Small tables with named rows and columns. After each table, cells are looked up by row and column.

mipe =
	pev	pofel	totiru	sovasok	gogu	bev	kub	sesop	balozi
lapapu	4.944	-1.750	2.159	-6.306	-5.074	2.348	0.769	-0.571	-1.394
kasup	-0.720	-0.111	2.745	2.729	4.252	6.061	0.079	-4.394	1.581
kugos	1.535	2.628	-1.487	1.095	-1.794	-3.408	4.635	2.875	1.182
fab	-0.352	1.180	1.252	3.050	2.009	-0.748	1.869	0.021	0.641
bip	-1.703	2.334	-0.820	1.098	2.793	-0.918	0.859	-3.079	5.294
bukodo	-1.134	-0.941	2.322	-2.885	-2.426	3.631	0.911	-7.030	2.327
madilit	-0.414	-0.614	3.746	0.481	-0.366	1.781	1.804	-1.886	-0.161
zesab	0.610	0.408	0.184	-1.046	-0.678	0.385	-0.414	0.457	2.181
bakete	-0.145	1.633	0.078	1.131	3.581	1.632	0.649	0.637	1.504
sorifi	1.384	-1.191	3.599	2.386	1.560	4.093	0.995	-0.028	-2.150
muk	0.353	0.239	-0.518	-0.338	-3.016	-1.384	0.809	-4.134	4.442
naket	0.052	0.180	1.728	-0.729	-0.616	-0.584	0.280	2.423	-0.969
sus	-0.280	0.625	0.777	0.053	0.989	-0.498	0.610	-2.390	3.004

What is the bev of kugos in mipe?
-3.408
What is the gogu of zesab in mipe?
-0.678
What is the gogu of bukodo in mipe?
-2.426
What is the pofel of madilit in mipe?
-0.614
What is the pev of sus in mipe?
-0.280
What is the bev of fab in mipe?
-0.748
What is the pev of kasup in mipe?
-0.720
What is the pofel of naket in mipe?
0.180
What is the totiru of sorifi in mipe?
3.599
What is the bev of sus in mipe?
-0.498
What is the totiru of zesab in mipe?
0.184
What is the bev of bukodo in mipe?
3.631
What is the sovasok of bip in mipe?
1.098
What is the sovasok of sorifi in mipe?
2.386
What is the totiru of kasup in mipe?
2.745
What is the kub of sorifi in mipe?
0.995
What is the pev of fab in mipe?
-0.352

lazosi
|  | gotas | didu |
|---|---|---|
| lokep | 42 | 212 |
| vap | 5 | 208 |
| zozop | 10 | 117 |
| far | 30 | 119 |

What is the gotas of zozop in lazosi?
10
What is the gotas of lokep in lazosi?
42
What is the didu of zozop in lazosi?
117
What is the didu of lokep in lazosi?
212
What is the didu of far in lazosi?
119
What is the gotas of far in lazosi?
30
What is the didu of vap in lazosi?
208
What is the gotas of vap in lazosi?
5

ran =
	rapofaf	pep	pipof	reribed	dok	vatalu	zutupep	delo	tun
gop	-0.11	-0.32	-0.18	0.46	-0.84	-0.28	0.63	-0.83	-0.97
pem	0.60	-0.88	0.16	-0.34	0.08	-0.63	-0.56	-0.32	0.44
togufo	-0.34	-0.64	0.74	-0.62	-0.64	-0.47	0.44	0.59	0.40
buk	0.67	-0.63	-0.44	0.22	0.22	0.28	-0.18	-0.50	-0.23
mit	0.08	-0.84	-0.36	0.02	-0.95	-0.94	-0.85	0.08	-0.79
nageg	-0.84	0.03	0.51	0.06	-0.46	-0.73	-0.60	0.65	0.42
zipeb	-0.37	0.14	-0.50	0.52	-0.31	-0.93	-0.31	-0.85	0.32
laposol	-0.53	-0.56	-0.03	-0.36	-0.29	-0.52	-0.16	0.13	-0.92
mefez	-0.96	-0.86	0.01	0.33	0.45	-0.53	-0.90	-0.38	-0.21
lavov	-0.09	0.58	0.10	0.04	0.62	0.15	0.65	0.29	0.27
pila	0.74	0.65	-0.30	0.63	-0.34	0.19	-0.38	0.31	-0.95
suf	0.74	0.20	0.48	-0.69	0.31	0.08	0.69	-0.75	0.49
pobor	0.61	0.57	-0.69	-0.46	-0.94	-0.67	-0.09	-0.55	0.67
keludu	-0.26	-0.16	0.40	-0.55	0.56	-0.55	-0.81	-0.32	-0.03

tun of zipeb: 0.32
zutupep of zipeb: -0.31
reribed of mit: 0.02
pep of pobor: 0.57
delo of lavov: 0.29
vatalu of gop: -0.28
delo of pobor: -0.55
vatalu of lavov: 0.15
vatalu of pobor: -0.67
delo of keludu: -0.32
pep of buk: -0.63
rapofaf of laposol: -0.53
reribed of buk: 0.22
pipof of pobor: -0.69
pipof of gop: -0.18
pipof of keludu: 0.40

